Below are the code and all the weights of a small trained network. Each question names an input and a class and asks about switching units off, where a switched-off unit gives its printed mean instead of its output.

import numpy as np


def w(rows, s, z=0):
    codes = np.array(rows[::2]) - 128.0
    scale = np.full(codes.shape[1], s)
    scale[-1] = z or s
    return codes * scale


def f(y):
    return np.maximum(y, 0)


def log_softmax(a):
    a = a - a.max(-1, keepdims=True)
    return a - np.log(np.exp(a).sum(-1, keepdims=True))


def net(x, mask):
    res = np.array(x, float).reshape(1, 4) / 4 @ E
    y = f(res @ A[0][:, :-1].T + A[0][:, -1])
    res = res + np.where(mask, y, B[0][:, -1]) @ B[0][:, :-1]
    return log_softmax(res[-1] @ U[:, :-1].T + U[:, -1])


A, B = {}, {}
E = w([
[99,126,151,249],'x0',
[120,55,221,122],'x1',
[19,90,83,113],'x2',
[76,205,189,110],'x3',
],0.011)
A[0] = w([
[184,156,147,150,166],'N1',
[156,88,89,145,52],'N2',
[125,166,94,170,91],'N3',
[152,162,80,155,38],'N4',
[146,80,84,148,114],'N5',
[113,73,179,74,76],'N6',
[92,191,161,73,101],'N7',
[146,108,173,75,136],'N8',
[173,69,92,82,149],'N9',
[126,58,231,123,33],'N10',
[76,107,100,104,213],'N11',
[63,115,114,145,80],'N12',
[108,198,61,128,66],'N13',
[92,198,158,133,77],'N14',
[117,186,73,131,50],'N15',
[169,66,86,149,5],'N16',
[100,106,101,97,156],'N17',
[115,83,185,132,44],'N18',
[167,119,161,167,85],'N19',
[60,104,112,158,72],'N20',
[121,151,144,54,228],'N21',
[157,177,68,86,76],'N22',
[171,101,64,138,78],'N23',
[117,165,90,162,59],'N24',
[106,127,146,253,87],'N25',
[129,73,179,159,70],'N26',
[90,112,89,143,153],'N27',
[63,77,120,78,235],'N28',
[95,155,154,187,108],'N29',
[212,163,157,168,128],'N30',
],0.016,0.0024)
B[0] = w([
[181,61,172,77,189],'N1',
[96,97,176,132,172],'N2',
[75,94,76,100,170],'N3',
[56,110,105,78,169],'N4',
[97,120,180,194,182],'N5',
[76,97,60,106,204],'N6',
[94,35,162,254,191],'N7',
[163,120,55,116,193],'N8',
[130,166,136,213,204],'N9',
[57,94,92,110,247],'N10',
[192,140,152,88,188],'N11',
[197,102,181,65,185],'N12',
[104,58,117,90,190],'N13',
[71,78,197,176,184],'N14',
[96,45,130,130,177],'N15',
[88,52,177,200,187],'N16',
[188,134,147,124,170],'N17',
[93,65,92,108,196],'N18',
[158,106,114,81,182],'N19',
[204,91,175,67,195],'N20',
[208,183,107,210,197],'N21',
[127,102,54,104,190],'N22',
[99,90,162,162,186],'N23',
[103,99,95,86,166],'N24',
[209,192,39,170,248],'N25',
[82,109,76,96,203],'N26',
[157,123,167,98,178],'N27',
[177,116,137,120,212],'N28',
[176,76,92,194,197],'N29',
[165,73,184,51,215],'N30',
],0.008,0.013)
U = w([
[10,96,30,25,79],'0',
[209,117,246,7,80],'1',
[58,107,240,254,109],'2',
[182,153,35,176,184],'3',
[135,149,160,114,255],'4',
[42,221,139,128,72],'5',
],0.011,0.0077)

Each question gives the input, the list of numbers given to net, and the class t.
The units are the neurons (one row each of A and B). Each row of codes is followed by its name. A weight is (code - 128) times the scale printed after its matrix; where a second scale follows, it is the last column's (A, B and U).
mask holds one flag per neuron, in row order. A switched-off neuron (its flag False) gives its mean, the last column of its row in B, instead of its output. The means were averaged over made-up inputs and are rounded, as every weight is.
A unit's drop is (log p(t) with every unit on - log p(t) with that unit switched off) / (log p(t) with every unit on - log p(t) with every unit switched off).
The circuit of an input: a set's keep is (log p(t) with only the set's units on - log p(t) with every unit switched off) / (log p(t) with every unit on - log p(t) with every unit switched off). Starting from the 12 units with the biggest drops (on a tie, the unit counted first), units are removed one at a time, each time the one whose removal leaves the highest keep (on an exact tie, the one counted first), for as long as the keep stays at least 0.8.
units of the circuit, in order: the units of the circuit, biggest drop first
k most important neurons: the k neurons with the biggest drops, biggest first
drop when u is switched off: that unit's drop, to one decimal
input [7,3,6,-5], class 3: units of the circuit, in order : N25
input [-3,-7,-7,8], class 2: 3 most important neurons : N7, N14, N21
input [7,3,7,-1], class 1: 2 most important neurons : N20, N12
input [-7,0,6,-5], class 3: 2 most important neurons : N9, N30
input [2,-1,0,-2], class 4: 3 most important neurons : N7, N21, N9
input [-8,-7,2,-3], class 3: 4 most important neurons : N21, N9, N10, N17
input [-2,-6,-8,2], class 1: 2 most important neurons : N30, N1
input [8,-7,-8,4], class 1: 3 most important neurons : N30, N1, N10
input [3,-5,-8,-8], class 1: 4 most important neurons : N30, N1, N7, N19
input [-7,-2,7,-4], class 1: 2 most important neurons : N25, N11
input [-5,7,3,-8], class 2: 2 most important neurons : N9, N16
input [4,-4,-1,1], class 0: 4 most important neurons : N21, N3, N4, N9
input [-7,7,-3,5], class 0: 4 most important neurons : N6, N10, N25, N8
input [-8,2,6,4], class 3: units of the circuit, in order : N21
input [6,3,3,5], class 3: drop when N25 is switched off : 0.9
input [-5,-5,7,-6], class 1: drop when N13 is switched off : 0.0
input [7,-1,-7,3], class 1: drop when N21 is switched off : 0.1
